Here is a tiny trained network, its code and every weight. The questions are about switching its units off for an input and a class, where a switched-off unit gives its printed mean instead of its output.

import numpy as np


def w(rows, s, z=0):
    codes = np.array(rows[::2]) - 128.0
    scale = np.full(codes.shape[1], s)
    scale[-1] = z or s
    return codes * scale


def f(y):
    return np.maximum(y, 0)


def log_softmax(a):
    a = a - a.max(-1, keepdims=True)
    return a - np.log(np.exp(a).sum(-1, keepdims=True))


def net(x, mask):
    res = np.array(x, float).reshape(1, 8) / 4 @ E
    y = f(res @ A[0][:, :-1].T + A[0][:, -1])
    res = res + np.where(mask, y, B[0][:, -1]) @ B[0][:, :-1]
    return log_softmax(res[-1] @ U[:, :-1].T + U[:, -1])


A, B = {}, {}
E = w([
[113,123,44,59,135,127,87,77,185,218,203,117],'x0',
[129,206,88,115,201,101,163,75,101,43,170,175],'x1',
[175,81,158,198,170,195,146,68,128,172,153,201],'x2',
[167,55,152,119,182,2,129,135,129,128,186,118],'x3',
[134,165,141,123,65,89,147,99,71,167,147,142],'x4',
[149,13,61,156,44,123,132,104,99,43,145,127],'x5',
[84,122,178,132,118,148,111,107,120,86,236,106],'x6',
[76,128,112,179,125,103,230,118,170,149,130,102],'x7',
],0.0097)
A[0] = w([
[176,72,147,95,165,37,199,114,135,149,128,122,165],'N0',
[130,165,187,136,129,122,111,113,138,174,123,155,94],'N1',
[131,174,165,131,147,127,159,180,157,165,132,126,135],'N2',
[192,64,62,154,87,96,166,127,152,78,104,112,125],'N3',
[99,150,111,72,108,73,85,218,114,80,102,83,121],'N4',
[82,155,169,127,173,114,201,118,134,178,117,99,119],'N5',
[100,178,77,74,163,84,166,82,101,98,117,150,90],'N6',
[141,113,46,129,104,143,106,127,135,145,164,124,66],'N7',
[138,117,88,129,66,187,156,85,117,87,135,73,69],'N8',
[140,231,162,146,158,112,148,132,168,169,140,60,60],'N9',
[160,95,40,170,105,109,107,129,140,95,158,123,40],'N10',
[63,159,80,83,118,88,116,179,97,102,103,39,48],'N11',
[173,79,147,210,163,162,160,53,99,207,135,205,108],'N12',
[214,126,130,92,130,116,53,176,70,127,110,186,254],'N13',
[171,183,127,83,138,106,129,52,161,70,153,160,93],'N14',
[125,114,212,200,156,124,158,171,60,79,95,160,103],'N15',
[85,122,200,133,119,109,123,150,114,102,212,140,227],'N16',
[128,70,173,154,107,141,95,181,131,229,146,51,76],'N17',
[157,157,167,102,190,129,49,155,134,143,118,128,118],'N18',
[111,204,160,112,180,113,114,188,165,162,155,146,16],'N19',
[134,171,96,129,219,124,196,85,131,55,141,187,41],'N20',
[138,133,77,94,100,116,53,70,175,157,196,112,47],'N21',
[151,70,146,150,211,202,100,110,65,166,116,157,112],'N22',
[143,55,67,155,47,139,155,153,118,111,168,166,94],'N23',
[164,178,102,131,52,46,168,112,76,199,76,189,168],'N24',
[184,90,174,179,170,186,166,88,100,144,148,195,25],'N25',
[113,107,133,146,139,138,111,71,158,140,122,192,36],'N26',
[162,33,159,145,238,2,77,134,124,133,141,129,65],'N27',
[92,160,95,127,127,246,134,102,161,108,73,159,188],'N28',
[51,121,167,145,130,139,110,118,164,107,204,67,105],'N29',
[131,144,221,174,124,104,152,198,111,50,70,129,40],'N30',
[134,80,213,131,200,83,116,149,182,78,194,74,199],'N31',
[119,72,157,114,156,178,73,198,219,117,111,114,113],'N32',
[53,143,193,122,91,200,132,104,186,85,184,94,238],'N33',
[105,142,95,96,201,142,179,109,89,71,124,139,48],'N34',
[170,122,188,108,98,165,55,145,95,132,186,106,139],'N35',
[91,99,128,227,130,89,229,104,251,147,150,78,205],'N36',
[97,68,182,163,84,103,135,152,121,196,100,88,76],'N37',
[76,163,110,162,91,111,243,131,153,132,114,100,161],'N38',
[147,164,175,116,205,142,98,162,172,174,117,108,31],'N39',
[164,174,101,136,166,69,100,145,74,62,171,225,121],'N40',
[134,142,139,121,145,137,154,87,93,100,194,132,101],'N41',
[165,107,33,132,215,112,138,208,220,120,51,158,150],'N42',
[145,142,164,112,165,154,133,135,143,159,132,136,51],'N43',
[155,175,163,136,130,118,134,161,143,174,144,106,82],'N44',
[112,76,219,120,74,140,84,128,91,160,75,118,102],'N45',
[73,115,58,63,161,126,104,70,229,199,144,129,66],'N46',
],0.0093,0.0069)
B[0] = w([
[113,226,180,135,96,198,114,76,111,155,62,90,213],'N0',
[122,100,130,115,128,130,148,145,80,85,102,164,166],'N1',
[116,78,151,124,167,172,145,133,98,97,124,149,181],'N2',
[119,82,180,125,182,195,156,143,73,69,110,156,205],'N3',
[80,64,181,23,119,97,73,68,155,155,157,58,214],'N4',
[128,127,135,124,146,148,115,160,63,1,121,163,188],'N5',
[139,70,152,136,102,107,177,110,188,152,103,151,193],'N6',
[151,125,171,156,112,161,161,182,104,127,179,136,164],'N7',
[106,142,188,141,139,147,159,121,69,105,105,156,171],'N8',
[135,97,186,116,133,127,145,118,108,100,128,175,188],'N9',
[95,91,178,136,130,162,161,149,77,99,147,187,166],'N10',
[60,57,162,69,71,74,98,91,104,190,151,91,194],'N11',
[97,53,139,51,141,89,78,95,131,169,146,48,236],'N12',
[156,202,53,113,177,138,103,136,148,55,149,97,236],'N13',
[130,126,117,132,116,114,177,156,179,130,106,132,184],'N14',
[215,133,141,148,44,124,115,160,118,173,184,128,219],'N15',
[177,106,50,173,231,132,121,113,90,148,71,91,212],'N16',
[104,131,81,143,91,98,198,134,199,143,76,186,210],'N17',
[150,150,127,107,145,149,135,157,91,35,147,138,194],'N18',
[102,77,143,138,105,139,158,140,87,110,140,156,181],'N19',
[115,127,85,140,104,68,179,147,173,114,105,169,210],'N20',
[180,138,146,213,86,160,143,202,135,144,181,119,201],'N21',
[77,103,116,78,154,64,88,96,139,120,176,90,203],'N22',
[87,118,152,117,157,129,159,164,74,55,100,179,199],'N23',
[154,120,40,149,251,147,123,126,100,171,102,77,212],'N24',
[76,71,165,80,82,80,104,112,147,158,166,88,200],'N25',
[104,81,194,110,75,83,112,142,162,131,142,97,151],'N26',
[89,212,210,154,89,166,136,45,128,150,119,155,232],'N27',
[95,228,166,155,96,178,128,36,116,175,110,110,234],'N28',
[118,91,102,187,184,69,121,133,90,171,88,101,180],'N29',
[249,79,185,240,39,108,133,206,136,226,229,131,202],'N30',
[135,161,118,118,144,196,127,79,119,165,98,108,236],'N31',
[139,142,71,66,122,139,194,149,162,122,123,150,195],'N32',
[142,133,75,126,208,146,110,137,109,176,58,92,223],'N33',
[100,121,98,117,73,75,173,155,171,160,86,154,175],'N34',
[134,180,85,123,166,84,121,145,137,89,101,137,193],'N35',
[173,175,64,80,146,135,55,113,174,34,182,128,246],'N36',
[79,151,43,123,77,111,174,133,184,126,108,191,187],'N37',
[153,188,119,71,156,141,53,111,160,85,177,122,204],'N38',
[63,93,155,132,143,146,174,186,73,88,139,163,185],'N39',
[120,123,86,109,106,142,157,137,179,118,105,153,212],'N40',
[157,105,127,109,135,119,134,141,137,152,63,146,175],'N41',
[160,86,40,153,202,139,60,150,72,206,67,110,235],'N42',
[89,110,166,94,124,116,141,154,104,116,144,140,154],'N43',
[103,86,154,116,135,147,143,121,109,90,143,174,161],'N44',
[122,159,122,145,118,107,197,144,187,92,101,128,189],'N45',
[234,127,182,230,42,121,138,189,126,161,208,135,240],'N46',
],0.0073,0.013)
U = w([
[208,109,151,186,56,116,121,195,127,169,222,131,99],'0',
[86,72,154,108,126,140,156,157,41,36,126,189,98],'1',
[95,114,62,110,78,79,196,147,254,131,72,179,96],'2',
[62,59,151,56,101,56,59,109,151,157,175,62,106],'3',
[157,124,76,104,148,144,129,135,117,134,118,104,248],'4',
[98,227,171,138,89,178,102,70,120,160,83,122,118],'5',
[159,91,45,161,198,111,87,152,80,177,69,103,98],'6',
[169,185,76,75,131,119,51,142,167,8,187,131,142],'7',
],0.0091,0.017)

Each question gives the input, the list of numbers given to net, and the class t.
The units are the neurons (one row each of A and B). Each row of codes is followed by its name. A weight is (code - 128) times the scale printed after its matrix; where a second scale follows, it is the last column's (A, B and U).
mask holds one flag per neuron, in row order. A switched-off neuron (its flag False) gives its mean, the last column of its row in B, instead of its output. The means were averaged over made-up inputs and are rounded, as every weight is.
A unit's drop is (log p(t) with every unit on - log p(t) with that unit switched off) / (log p(t) with every unit on - log p(t) with every unit switched off).
The circuit of an input: a set's keep is (log p(t) with only the set's units on - log p(t) with every unit switched off) / (log p(t) with every unit on - log p(t) with every unit switched off). Starting from the 12 units with the biggest drops (on a tie, the unit counted first), units are removed one at a time, each time the one whose removal leaves the highest keep (on an exact tie, the one counted first), for as long as the keep stays at least 0.8.
units of the circuit, in order: the units of the circuit, biggest drop first
unit that matters most: the unit with the biggest drop
k most important neurons: the k neurons with the biggest drops, biggest first
drop when u is switched off: that unit's drop, to one decimal
input [-5,-8,1,-2,0,8,0,7], class 1: 3 most important neurons -> N3; N23; N8
input [3,1,4,-5,1,2,-3,-6], class 7: unit that matters most -> N13
input [-5,5,-1,-5,5,8,-7,2], class 1: 2 most important neurons -> N3; N23
input [4,4,-3,7,2,6,7,-1], class 5: units of the circuit, in order -> N27; N0
input [0,3,-4,5,-4,1,-4,5], class 5: units of the circuit, in order -> N0; N27
input [8,8,7,-6,6,7,-6,-7], class 0: 2 most important neurons -> N21; N7
input [3,-3,-4,-2,0,0,2,-2], class 3: 4 most important neurons -> N4; N11; N42; N24
input [1,-7,-3,6,3,-4,-6,-3], class 2: 2 most important neurons -> N17; N37
input [4,-7,-3,0,-1,5,-6,-6], class 2: 2 most important neurons -> N17; N45
input [-8,-6,-5,-7,8,-1,1,-8], class 0: 2 most important neurons -> N30; N15
input [1,0,-7,7,-5,4,-6,-7], class 3: 2 most important neurons -> N4; N11
input [-6,8,1,1,1,-6,5,7], class 2: 4 most important neurons -> N20; N34; N6; N46
input [4,8,3,-8,-7,-6,-4,-7], class 2: 3 most important neurons -> N20; N34; N14
input [2,-1,7,8,-3,-2,5,3], class 5: 2 most important neurons -> N27; N0
input [-6,-6,-6,2,3,3,8,-1], class 6: units of the circuit, in order -> N16
input [7,7,-4,4,7,-5,-5,8], class 7: 2 most important neurons -> N38; N36
input [0,0,8,1,4,-6,8,6], class 3: 3 most important neurons -> N12; N25; N42
input [3,2,8,6,1,3,-2,8], class 3: 2 most important neurons -> N12; N25
input [2,0,3,-4,1,-2,-5,-2], class 6: units of the circuit, in order -> N27; N24
input [-4,-2,4,0,5,7,-2,-1], class 1: unit that matters most -> N23
input [6,-5,3,-3,5,7,8,-4], class 6: units of the circuit, in order -> N33; N29
input [-6,5,-8,-8,8,-5,-6,-1], class 3: units of the circuit, in order -> N4; N11
input [-5,-3,-4,5,5,-7,-2,-7], class 1: units of the circuit, in order -> N39; N18
input [4,-2,-3,-8,-1,-3,-4,0], class 5: drop when N28 is switched off -> 2.0
input [1,2,4,-6,8,-6,6,2], class 4: drop when N28 is switched off -> 0.2
input [-6,7,6,8,-6,7,-8,-3], class 5: drop when N15 is switched off -> 0.1
input [6,-4,1,8,3,4,-7,4], class 5: units of the circuit, in order -> N0
input [-1,5,8,7,4,5,-2,-2], class 3: drop when N12 is switched off -> 0.7
